Below are the code and all the weights of a small trained network. Each question names an input and a class and asks about switching units off, where a switched-off unit gives its printed mean instead of its output.

import numpy as np


def w(rows, s, z=0):
    codes = np.array(rows[::2]) - 128.0
    scale = np.full(codes.shape[1], s)
    scale[-1] = z or s
    return codes * scale


def norm(h):
    return h / np.sqrt((h * h).mean(-1, keepdims=True) + 1e-5)


def f(y):
    return y / 2 * (1 + np.tanh(0.7978845608 * (y + 0.044715 * y**3)))


def log_softmax(a):
    a = a - a.max(-1, keepdims=True)
    return a - np.log(np.exp(a).sum(-1, keepdims=True))


def net(x, mask):
    res = np.array(x, float).reshape(1, 6) / 4 @ E
    u = 0
    for l in range(3):
        y = f(norm(res) @ A[l][:, :-1].T + A[l][:, -1])
        res = res + np.where(mask[u : u + 10], y, B[l][:, -1]) @ B[l][:, :-1]
        u += 10
    return log_softmax(norm(res)[-1] @ U[:, :-1].T + U[:, -1])


A, B = {}, {}
E = w([
[166,166,140,153,85,113,255,169,60,117],'x0',
[206,118,65,105,98,151,189,50,168,186],'x1',
[127,169,91,169,137,182,103,85,48,102],'x2',
[104,160,41,45,44,21,116,182,181,200],'x3',
[173,158,10,138,130,120,66,189,52,94],'x4',
[197,190,181,199,88,86,108,109,183,119],'x5',
],0.0051)
A[0] = w([
[116,163,158,85,77,60,144,168,161,153,67],'0.n1',
[179,155,198,106,57,86,130,179,134,132,45],'0.n2',
[131,126,182,192,79,138,171,133,147,187,145],'0.n3',
[24,78,65,51,68,178,169,161,191,185,47],'0.n4',
[199,151,102,169,42,150,226,64,107,192,5],'0.n5',
[114,179,195,109,166,158,3,111,231,166,34],'0.n6',
[90,74,71,97,187,203,111,68,120,110,95],'0.n7',
[119,175,42,153,138,154,71,135,96,81,91],'0.n8',
[120,192,46,88,127,69,113,116,179,229,206],'0.n9',
[172,103,34,71,130,130,115,130,101,57,82],'0.n10',
],0.0055,0.0035)
B[0] = w([
[91,140,97,130,135,20,188,141,101,107,163],'0.n1',
[90,82,50,167,109,66,173,179,130,100,140],'0.n2',
[64,79,40,121,110,237,132,178,135,73,164],'0.n3',
[154,169,208,34,140,58,102,79,124,201,202],'0.n4',
[195,205,118,109,31,238,243,80,147,165,171],'0.n5',
[173,80,128,180,33,83,71,2,62,181,176],'0.n6',
[187,159,152,189,92,82,137,189,172,88,176],'0.n7',
[127,171,144,116,98,120,69,185,38,149,170],'0.n8',
[158,100,161,91,234,163,179,146,104,91,255],'0.n9',
[168,114,99,126,131,184,50,176,157,113,164],'0.n10',
],0.0055,0.0052)
A[1] = w([
[67,74,172,211,88,102,54,58,216,129,45],'1.n1',
[209,216,220,138,134,151,158,122,126,170,172],'1.n2',
[224,116,3,92,118,26,137,113,125,113,104],'1.n3',
[139,68,109,111,128,152,20,93,220,159,67],'1.n4',
[111,191,122,96,150,110,139,205,107,121,87],'1.n5',
[112,192,92,143,58,187,224,119,138,192,107],'1.n6',
[106,121,133,203,80,43,229,194,223,130,29],'1.n7',
[170,53,63,102,221,173,110,159,179,170,4],'1.n8',
[87,96,211,227,176,198,123,134,148,91,72],'1.n9',
[93,160,96,170,57,17,223,184,163,49,45],'1.n10',
],0.0053,0.0022)
B[1] = w([
[106,94,196,168,82,140,71,76,90,93,218],'1.n1',
[93,121,99,133,139,154,187,121,118,89,226],'1.n2',
[114,116,171,157,155,153,161,167,170,112,251],'1.n3',
[132,132,167,124,52,143,97,148,131,120,190],'1.n4',
[133,105,116,158,85,91,88,65,93,113,185],'1.n5',
[225,133,116,114,108,148,198,92,161,111,223],'1.n6',
[109,97,53,171,125,92,75,127,127,37,192],'1.n7',
[159,150,177,142,112,112,106,183,201,132,154],'1.n8',
[69,175,180,96,196,112,147,133,146,168,254],'1.n9',
[158,57,98,186,145,81,107,110,254,150,196],'1.n10',
],0.0078,0.0029)
A[2] = w([
[118,64,93,2,132,11,140,118,158,250,28],'2.n1',
[160,72,73,237,130,51,117,159,191,122,40],'2.n2',
[164,209,6,198,127,119,65,169,53,81,46],'2.n3',
[125,154,69,197,117,109,112,115,175,97,66],'2.n4',
[118,49,171,63,71,152,167,26,227,55,175],'2.n5',
[36,137,196,147,159,98,32,156,127,152,142],'2.n6',
[112,137,150,185,235,83,152,127,157,139,4],'2.n7',
[7,210,187,142,224,172,187,137,110,76,96],'2.n8',
[123,110,66,88,239,58,200,170,210,197,47],'2.n9',
[41,80,123,102,127,79,90,142,153,167,77],'2.n10',
],0.0056,0.0024)
B[2] = w([
[54,212,206,55,110,39,137,69,158,64,229],'2.n1',
[70,36,130,127,94,138,160,150,228,60,171],'2.n2',
[16,54,29,69,138,119,116,179,75,192,195],'2.n3',
[105,120,109,164,133,79,200,127,98,103,134],'2.n4',
[133,171,58,162,130,129,111,187,21,138,254],'2.n5',
[148,113,82,195,156,214,239,79,115,136,241],'2.n6',
[41,104,189,171,170,120,176,146,158,60,135],'2.n7',
[121,105,142,85,237,80,119,157,255,179,214],'2.n8',
[100,148,181,187,45,135,49,64,60,142,211],'2.n9',
[220,229,107,146,109,117,188,108,80,169,165],'2.n10',
],0.0062,0.0046)
U = w([
[113,114,192,219,83,170,55,40,86,153,121],'0',
[199,169,77,125,105,192,235,110,146,126,176],'1',
[61,134,193,147,249,157,155,122,177,143,111],'2',
[95,205,191,37,91,50,126,83,129,145,170],'3',
[72,74,90,202,86,57,149,140,203,70,143],'4',
[185,137,154,78,104,160,43,201,207,133,3],'5',
[77,108,35,113,152,152,61,204,59,147,163],'6',
],0.013,0.0026)

Each question gives the input, the list of numbers given to net, and the class t.
The units are the neurons (one row each of A and B). Each row of codes is followed by its name. A weight is (code - 128) times the scale printed after its matrix; where a second scale follows, it is the last column's (A, B and U).
mask holds one flag per neuron, layer by layer. A switched-off neuron (its flag False) gives its mean, the last column of its row in B, instead of its output. The means were averaged over made-up inputs and are rounded, as every weight is.
A unit's drop is (log p(t) with every unit on - log p(t) with that unit switched off) / (log p(t) with every unit on - log p(t) with every unit switched off).
The circuit of an input: a set's keep is (log p(t) with only the set's units on - log p(t) with every unit switched off) / (log p(t) with every unit on - log p(t) with every unit switched off). Starting from the 12 units with the biggest drops (on a tie, the unit counted first), units are removed one at a time, each time the one whose removal leaves the highest keep (on an exact tie, the one counted first), for as long as the keep stays at least 0.8.
circuit, biggest first: the units of the circuit, biggest drop first
unit that matters most: the unit with the biggest drop
k most important neurons: the k neurons with the biggest drops, biggest first
k most important neurons of layer l: the k neurons of layer l with the biggest drops, biggest first
drop when u is switched off: that unit's drop, to one decimal
input [0,3,-4,-6,6,-3], class 6: circuit, biggest first => (2.n3; 0.n9)
input [-6,-5,-8,-8,-8,1], class 0: 3 most important neurons => (0.n6; 1.n1; 0.n9)
input [-3,-3,-7,0,4,-3], class 3: 3 most important neurons => (2.n1; 0.n4; 0.n3)
input [-4,7,-1,1,8,-5], class 5: unit that matters most => 1.n8
input [8,-5,6,-3,2,5], class 2: circuit, biggest first => (2.n8; 0.n6)
input [8,-4,5,-2,0,8], class 4: 2 most important neurons => (1.n10; 0.n2)
input [-1,-2,0,1,-7,3], class 0: 2 most important neurons => (0.n6; 1.n1)
input [8,-7,-3,-4,-8,6], class 4: 4 most important neurons => (1.n7; 1.n10; 0.n2; 0.n9)
input [2,1,-6,-2,5,-3], class 5: circuit, biggest first => (1.n8; 0.n10)
input [-1,4,0,-1,-8,6], class 1: 2 most important neurons => (0.n5; 1.n6)
input [3,8,8,-5,7,-7], class 6: 4 most important neurons => (2.n3; 0.n8; 0.n10; 2.n6)
input [-6,-8,0,-8,6,-7], class 2: 2 most important neurons => (1.n9; 2.n8)
input [2,-8,-5,8,7,-5], class 3: 2 most important neurons => (2.n1; 0.n4)
input [7,-7,5,-4,5,5], class 6: circuit, biggest first => (2.n3)
input [-5,3,6,-8,2,-7], class 2: circuit, biggest first => (1.n9; 2.n8)
input [8,4,-1,8,-2,7], class 4: 4 most important neurons => (1.n10; 1.n7; 0.n2; 0.n1)
input [-1,2,-2,3,3,3], class 4: 3 most important neurons => (0.n1; 0.n2; 1.n9)
input [5,-1,-5,4,-7,-2], class 4: 2 most important neurons of layer 0 => (0.n1; 0.n2)
input [1,1,3,4,1,-1], class 3: 3 most important neurons of layer 0 => (0.n4; 0.n7; 0.n3)
input [-4,4,-3,-2,1,-5], class 5: unit that matters most => 0.n7
input [-4,-1,7,-8,5,2], class 6: 2 most important neurons => (0.n8; 2.n3)
input [-2,8,-5,4,6,0], class 5: 2 most important neurons of layer 0 => (0.n10; 0.n9)
input [3,-3,3,1,-2,-6], class 3: drop when 2.n5 is switched off => 0.1
